Below is a small trained network, with its code and all its weights. Each question gives an input and a target symbol and asks what happens when units are switched off, that is, made to give their printed mean instead of their output.

import numpy as np


def w(rows, s, z=0):
    codes = np.array(rows[::2]) - 128.0
    scale = np.full(codes.shape[1], s)
    scale[-1] = z or s
    return codes * scale


def norm(h):
    return h / np.sqrt((h * h).mean(-1, keepdims=True) + 1e-5)


def f(y):
    return np.maximum(y, 0)


def softmax(a):
    e = np.exp(a - a.max(-1, keepdims=True))
    return e / e.sum(-1, keepdims=True)


def log_softmax(a):
    a = a - a.max(-1, keepdims=True)
    return a - np.log(np.exp(a).sum(-1, keepdims=True))


def net(x, mask):
    ids = ['αβγδεζηθλμψω'.index(c) for c in x.split()]
    T = len(ids)
    res = E[ids] + P[:T]
    r = norm(res)
    for j in range(3):
        rows = slice(4 * j, 4 * j + 4)
        q, k, v = (r @ M[0][rows].T for M in (Q, K, V))
        z = softmax(np.where(np.tri(T) > 0, q @ k.T / 4**0.5, -1e9)) @ v
        o = O[0][rows]
        res = res + np.where(mask[j], z, o[:, -1]) @ o[:, :-1]
    y = f(norm(res) @ A[0][:, :-1].T + A[0][:, -1])
    res = res + np.where(mask[3:7], y, B[0][:, -1]) @ B[0][:, :-1]
    return log_softmax(norm(res)[-1] @ U[:, :-1].T + U[:, -1])


Q, K, V, O, A, B = {}, {}, {}, {}, {}, {}
E = w([
[17,192,159,141],'α',
[114,138,143,63],'β',
[59,93,111,115],'γ',
[138,149,154,49],'δ',
[144,157,162,46],'ε',
[80,114,152,87],'ζ',
[78,95,156,142],'η',
[215,84,116,96],'θ',
[177,88,139,202],'λ',
[126,113,171,201],'μ',
[193,175,199,93],'ψ',
[151,253,134,144],'ω',
],0.017)
P = w([
[122,139,80,98],'0',
[116,134,94,106],'1',
[114,127,111,109],'2',
[113,122,132,110],'3',
[111,116,152,113],'4',
[116,111,173,114],'5',
[109,102,205,109],'6',
[109,99,232,108],'7',
[118,94,255,117],'8',
],0.0071)
Q[0] = w([
[163,15,203,92],'H1',
[159,182,36,216],'H1',
[124,107,193,139],'H1',
[133,157,91,152],'H1',
[130,74,147,92],'H2',
[93,142,177,82],'H2',
[29,85,195,52],'H2',
[107,87,241,116],'H2',
[162,155,30,209],'H3',
[23,210,250,85],'H3',
[79,139,218,116],'H3',
[114,84,200,103],'H3',
],0.023)
K[0] = w([
[197,89,248,147],'H1',
[136,205,61,158],'H1',
[107,171,163,130],'H1',
[117,151,87,132],'H1',
[150,109,162,161],'H2',
[114,84,187,109],'H2',
[164,27,198,96],'H2',
[173,141,210,152],'H2',
[123,165,52,154],'H3',
[24,252,177,158],'H3',
[101,192,192,156],'H3',
[152,119,207,134],'H3',
],0.02)
V[0] = w([
[208,114,159,129],'H1',
[155,75,110,140],'H1',
[117,145,137,59],'H1',
[175,76,124,83],'H1',
[157,124,94,54],'H2',
[90,80,175,100],'H2',
[77,161,101,105],'H2',
[144,61,113,87],'H2',
[197,88,116,129],'H3',
[40,178,29,140],'H3',
[144,248,132,172],'H3',
[157,136,147,134],'H3',
],0.018)
O[0] = w([
[170,57,103,117,73],'H1',
[153,95,131,65,111],'H1',
[87,116,79,176,158],'H1',
[132,60,81,93,116],'H1',
[105,61,94,121,84],'H2',
[193,106,89,179,245],'H2',
[87,163,87,142,125],'H2',
[158,99,90,104,148],'H2',
[84,157,195,130,14],'H3',
[248,114,111,44,168],'H3',
[112,209,67,61,120],'H3',
[90,146,130,142,105],'H3',
],0.017,0.011)
A[0] = w([
[146,176,109,211,4],'N1',
[18,68,125,57,22],'N2',
[126,143,35,134,200],'N3',
[113,79,247,164,178],'N4',
],0.016,0.0019)
B[0] = w([
[121,121,167,211,206],'N1',
[163,119,252,71,166],'N2',
[94,178,116,75,233],'N3',
[157,160,97,18,254],'N4',
],0.018,0.0081)
U = w([
[74,221,88,100,225],'α',
[144,105,97,127,53],'β',
[118,81,34,192,108],'γ',
[39,87,73,108,148],'δ',
[148,114,96,98,1],'ε',
[111,100,56,121,58],'ζ',
[174,115,193,57,161],'η',
[89,76,126,125,98],'θ',
[42,147,175,136,209],'λ',
[218,132,149,228,168],'μ',
[145,4,136,96,88],'ψ',
[146,222,221,132,52],'ω',
],0.015,0.0046)

Each question gives the input, a string of symbols that net reads in full, and the target symbol t.
The units are the heads (4 rows each of Q, K, V and O) and the neurons (one row each of A and B). Each row of codes is followed by its name. A weight is (code - 128) times the scale printed after its matrix; where a second scale follows, it is the last column's (O, A, B and U).
mask holds one flag per unit, heads first, then neurons. A switched-off unit (its flag False) gives its mean, the last column of its rows in O or B, instead of its output. The means were averaged over made-up inputs and are rounded, as every weight is.
A unit's drop is (log p(t) with every unit on - log p(t) with that unit switched off) / (log p(t) with every unit on - log p(t) with every unit switched off).
The circuit of an input: a set's keep is (log p(t) with only the set's units on - log p(t) with every unit switched off) / (log p(t) with every unit on - log p(t) with every unit switched off). Starting from all 7 units, units are removed one at a time, each time the one whose removal leaves the highest keep (on an exact tie, the one counted first), for as long as the keep stays at least 0.8.
units of the circuit, in order: the units of the circuit, biggest drop first
unit that matters most: the unit with the biggest drop
k most important neurons: the k neurons with the biggest drops, biggest first
heads that matter: for each layer, one digit per head in row order, 1 if its drop is at least 0.15 and else 0, layers parted by /
drop of u: that unit's drop, to one decimal
input β ψ η ω γ ω ε δ, target α: units of the circuit, in order => H3
input ζ ζ η γ, target μ: heads that matter => 001
input η λ η η, target η: units of the circuit, in order => H3; N4; H2
input η ε γ ζ γ ε μ, target ω: units of the circuit, in order => H3; H1; H2
input β ε η θ μ β ε, target ω: units of the circuit, in order => H3; H2
input γ η ζ η ε, target μ: units of the circuit, in order => H2; H3
input η λ ε θ ε η η η, target μ: heads that matter => 010
input ε η α μ α, target ω: heads that matter => 110
input η ε γ η ε β θ, target ψ: heads that matter => 100
input η γ λ η, target η: heads that matter => 011
input μ γ β, target ω: heads that matter => 010
input η η ε β μ ζ η ψ ζ, target λ: heads that matter => 001
input ζ η ε η θ, target ψ: heads that matter => 101
input η ζ μ ε, target ω: heads that matter => 011
input ε θ ε η γ ψ ε ε, target λ: heads that matter => 001
input ω η μ η, target ω: unit that matters most => H2
input ζ γ β, target γ: heads that matter => 111
input η η η β, target μ: heads that matter => 011
input ζ θ η ζ η η ε, target μ: heads that matter => 010
input η η δ, target μ: unit that matters most => H3
input ψ ζ ε, target λ: 2 most important neurons => N2; N4
input ε γ ζ, target γ: units of the circuit, in order => H2; H1
input θ ζ η ε η θ η β, target ψ: units of the circuit, in order => H2; H3
input γ μ η ε ω η ε, target α: 2 most important neurons => N3; N2
input η δ ω ε, target α: drop of H1 => 0.0
